Each row has a name. Each question is about the rows just above it. Places in a row count from 1.

[ -1   0   0  -1  -3   5   0   0 -12  -4 -22  -1 -22  -1   0  -1   0   0
  -1   0  27   9  -1  -9  -1   0   3  39   1   0   1   9  -1   2   1   1
  -4  -7   1  12   7   4   1  23  -4  -3   0   1  -1   0   2  -1 -10   2
 -17   1   3] = H
[  0   1   0   0  -1   2   0  -1  -4  -1  -8  -2   4   4  10  -2  -2   0
   0  -2  33  -5   0  -2   2   0   2  19   1   0  -2 -17   0   1   1   1
  -1 -20   0  -1   8   2   3  -4   4  -2   1  -4   8   2  -2  -1  -4  -3
   8  -1   2] = D
[ -4  -1   0   7   1   7   0   1  -9   3  20 -58  -8   8  -9   7   2  -1
   0   0  19  10  -1   8   0  -1   1 -20   1   0   1   3  -1   1  -4   0
  -2  11   1  -8  16  11  -1  18  21  -3   1 -13  -5  -5   5   0  -9   1
 -19   2   2] = Z
[ -6   0   1   1   5   1   0   1   3   2  24  -1 -36  18  20   0   3   1
   0   1  16   1   0  22   3  -1  -2 -52  -1   1  -1  15   1   3   6  -1
   3   7  -1  -1   3   5   0 -11  27   1   0 -57  -6 -57   5   0  -2   7
 -57   2  -1] = Y
Places of [-20] in row Z: | 28
Places of [-1] in row D: | 5 8 10 37 40 52 56
Places of [-2] in row D: | 12 16 17 20 24 31 46 51
Places of [-57] in row Y: | 48 50 55
At which places does Z hold [7]? | 4 6 16
Every place of [0] in H: | 2 3 7 8 15 17 18 20 26 30 47 50

[  0  12  12   8   2  15   5   5 -10   0  10   0  30  -2  -8   1  -4   4
   1  -1   1   9   4  -3  -9  15  -7 -15  -5  12  14   5   3 -12  -2  12
   5   6   1 -19  14  -5   7 -21   6 -12  12   5  -4  -1  -5   2  14   8
 -10 -13  11  -3   9] = N
[ -3   8  -7  -4   8   3   6  -3  -5  21 -21  -3   9   3  -3   5   7  -1
   9  -9   4   1   7  -8 -14   1  -2  12  -6  17 -11 -11   5  11  14  17
   5   3  11   5 -11  -5  11   5  -6   3  -5  10   9  -5  16   3  17  -5
   0 -24 -11  10   9] = X
[ -3   8  -7  -4   8   3   6  -3  -5  21 -21  -3   9   3  -3   5   7  -1
   9  -9   4   1   7  -8 -14   1  -2  12 -12  -7   3 -11   5  11  14  -5
   5   3  11   5 -11  -5  11   5  -6   3  -5  10   9  -5   6   3  17  -4
   0 -24 -11  10   9] = G
[ -7   4  33   7 -30   2 -19  18  16 -24 -14 -13   2 -32   0  10 -25  -3
  23  23   6  -8   2   8 -25 -26  -8 -35  -1   5  18 -33   8  25  -2  30
   4  15  17  10 -55 -36   2   6  -8   0 -27  11  28   4  26 -18   0  21
  48  -8   9   6   7] = Q
At which places does G hold [7]? | 17 23
Every place of [17] in X: | 30 36 53

[-16 -19  11  -7   5  -5   6  15] = W
[-26  24  16 -27  16 -27 -27 -27] = E
[ 30  10  10 -16  10 -16  23  -7] = A
[ 27  56  60 -28 -25  -8 -14 -15] = V
Places of [10] in row A: | 2 3 5
Every place of [-27] in E: | 4 6 7 8
At which places does A hold [-7]? | 8
Every place of [15] in W: | 8
Every place of [-28] in V: | 4
Places of [-26] in row E: | 1

[ 28  18 -10  18  35  18 -21  18] -> Tolo
[ 10 -19 -20  32  10  28  24   7] -> Tafe
[ 25   5   5 -56  -4   6   5 -22] -> Nefef
[-18 -54   5   9 -33 -29  -6 -11] -> dom
Places of [18] in row Tolo: | 2 4 6 8
Places of [5] in row Nefef: | 2 3 7

[-32  21  34  12  45 -10   8  13  38 -20  21  19  44  18  10  21  13   4
   8] : bufe
[-46  -8  36 -44  28 -17 -39 -49 -22  32 -39  20 -30  29 -44  -8  -6 -47
 -38] : kati
[-20 -18  14   4 -24  41 -35 -43  47  33  32  -4   9 -34 -46  15  34  36
   9] : Fot
[ 16  45 -49 -19  17 -50  19  47  -9 -27  20  32   3 -19  43  10   1  33
   6] : Rul
[-20 -18  14   4 -24  41 -35 -43  47  33  32  -4   9  22 -46  15   3  36
   9] : pepa
[ 14 -13  22  28 -14  35  41  -6  35   6 -31 -47 -47 -33  20  27  23 -15
 -42] : bom
[ 43  -2 -49  39  44 -18   9 -11  -6  18 -28 -31 -49  32 -34  -1 -41  33
   5] : meti
[-18  29  43  22 -33 -42  49  12  -2 -39  48 -29  15  24  21  29  38  14
  36] : Padag
[-11 -48  33 -26 -13  35  13  26  42   8 -19  42   5  13  42 -16  -4  28
   8] : mim
Every place of [21] in bufe: | 2 11 16
Every place of [-44] in kati: | 4 15

[-51  10   7   0 -27 -36  17 -38 -56  14  19  -4  54   9 -38 -17 -40 -30
 -36 -59 -47  -6 -45] : vegos
[-34 -53 -53  17 -22  17 -22 -50  12 -34 -53  -7  38 -53 -32 -63 -22 -33
 -22 -26 -53  31  21] : roku
[-60 -58 -12 -41  -5 -47  22 -27 -31  -2  56 -45 -24  -6 -32   9  15   8
 -31 -21   7 -22 -54] : zeko
[-17 -20 -23  37 -49  36 -19 -14  36  14 -21 -42  34 -41  -2  42   4  48
  18  -8 -39   1  28] : Rozig
[ 23  -9  23  -6 -53  19  55  39   9   5  44  24   3  19 -16  17  25  63
 -57   3  47   3 -17] : gole
[-23 -31 -39  -6 -40 -39  10 -39  53 -10 -23   2  29 -31 -58 -39 -33  29
 -16  30 -31  46 -39] : Kipa
[-49 -47  54  12 -48 -47 -32  40 -34  48  53 -49  49  14  14 -24  -9 -34
 -13  -1  23   5 -27] : nop
[-52 -49  13  48  48 -27   9  27  20 -13  12  45 -48  22 -33   7  58  41
   7 -54  17  13 -12] : renik
[ 31  17  -1  42 -13   6  18  22  -3 -41  31 -61 -50 -46  -7  -9  21  27
  45 -25 -25 -59  17] : Lema
[ -7  40 -43  53  -3  -2 -31   3  26  -8   9   7 -53   7   4   4 -29   4
   4  -5  53   6   7] : lut
[-58  21 -55 -54  58   7 -53  30 -23  59 -20 -21 -50 -37   3  35  23 -13
 -30 -25  -6 -41 -31] : fule
[ 54 -31 -57  -6 -40   5  10 -39 -31 -10 -23   2  46  21  49  30 -41  57
 -27  15 -10  15  52] : zaban
At which places does gole hold [3]? | 13 20 22
Places of [-39] in row Kipa: | 3 6 8 16 23
Every place of [-31] in zaban: | 2 9
Every place of [4] in lut: | 15 16 18 19
Every place of [-23] in Kipa: | 1 11
At which places does roku hold [-22]? | 5 7 17 19
Every place of [-53] in roku: | 2 3 11 14 21

[-35  28 -14  -1 -14   0  28]  bago
[ 11  11 -11 -11  39 -24  11]  Zupa
[-25  48 -25 -25  29 -25 -13]  kasav
[ 9  4 12  9  3  9  3]  zad
[ 49 -25 -25   0  29  -1 -13]  vaki
[ 11  38 -56 -11  39  10   3]  fem
Places of [28] in row bago: | 2 7
Places of [3] in row zad: | 5 7
Places of [11] in row Zupa: | 1 2 7
Every place of [-25] in kasav: | 1 3 4 6
Every place of [-25] in vaki: | 2 3

[ 21  14 -10   2   1  23 -12  24  33 -13 -14] -> gug
[-46   0   0  48 -20 -15 -46   0   0 -46   0] -> voda
[ 32   3 -17  -1  30 -21   6   9  21   4   5] -> kera
[ 25  -4 -16  -4  18  18  -4  18  18  -6  15] -> dem
[-15   7  -2 -52 -15 -31  45 -12  -7   7 -18] -> rog
[  2  14  -7 -49  -6 -20  38  -1  11   5 -18] -> dini
[-13  -9  -1  50 -11  25 -49  12  -8 -19   8] -> sir
[-41 -10   7 -13 -29 -25  16 -17 -16  -1  -2] -> niv
[ 12  12 -11 -49   8 -25  34   2  15   8 -11] -> dur
[-40 -12   7 -12 -24  -5  -4 -17 -38  -4   5] -> bovi
[-15  13  17 -33  -5  -4  30   3   2  -4 -25] -> kem
[ 16  16  -3  16 -18  21   2  16   2   2 -22] -> timum
At which places does timum hold [2]? | 7 9 10
Every place of [-4] in dem: | 2 4 7
Places of [16] in row timum: | 1 2 4 8
Places of [-4] in row bovi: | 7 10
At which places does voda hold [-46]? | 1 7 10
Places of [0] in row voda: | 2 3 8 9 11
Places of [-1] in row dini: | 8

[ 36  40   7  -8  31  17 -40  36  26  17  -9]  goker
[ 15  47 -50  47   7  20  44  28  20  43 -45]  nuvar
[-36  12  48  21 -41  40   7 -12 -12  25 -21]  zun
[-36  12  48  38  32  40  32   3  40  32  32]  Dis
[ 34  27 -20  25  18  -5  -4  28  18 -35 -29]  kof
[ 48  39 -38  32 -50  32 -24 -50 -30  45 -39]  rone
[ 38  40   7  -8 -40  17 -40  26  26 -40  -9]  Regu
Places of [18] in row kof: | 5 9
At which places does Regu hold [26]? | 8 9
Every place of [47] in nuvar: | 2 4
Places of [31] in row goker: | 5
At which places does Dis hold [32]? | 5 7 10 11
At which places does rone hold [39]? | 2

[-16   1  20 -18   6  23  20 -17  -5  -2  25  27  -4 -14   1  17  -3 -10
  -4  -4 -18  -4   8  20   1   0  -5   6  -1 -11 -11  -6]  Mos
[ 21  15  -1  -2  12 -11 -18  21  -9  -1 -12 -18  -5   1  -8  16   3   2
  -1  -2   6 -24  -8   2   6  -8   7  -1   5 -10   4  23]  Mun
[-18   8  22   0  20  15   1  -9 -12  -3  17  13  -7 -15   0  12 -10 -10
  18  19 -16 -13  -1 -10  10 -10  -2   6   6  22   8  23]  Leg
[-16 -11  20   2   6  23  20 -17  -5 -11  25  27  -4 -14  -7  17  -3  14
 -19 -21  28 -41 -17  11   5  -7  17  -8   6 -44  -5  25]  vud
At which places does Leg hold [-10]? | 17 18 24 26
Places of [1] in row Mos: | 2 15 25
Places of [17] in row vud: | 16 27
At which places does Mos hold [-4]? | 13 19 20 22
Places of [20] in row Mos: | 3 7 24

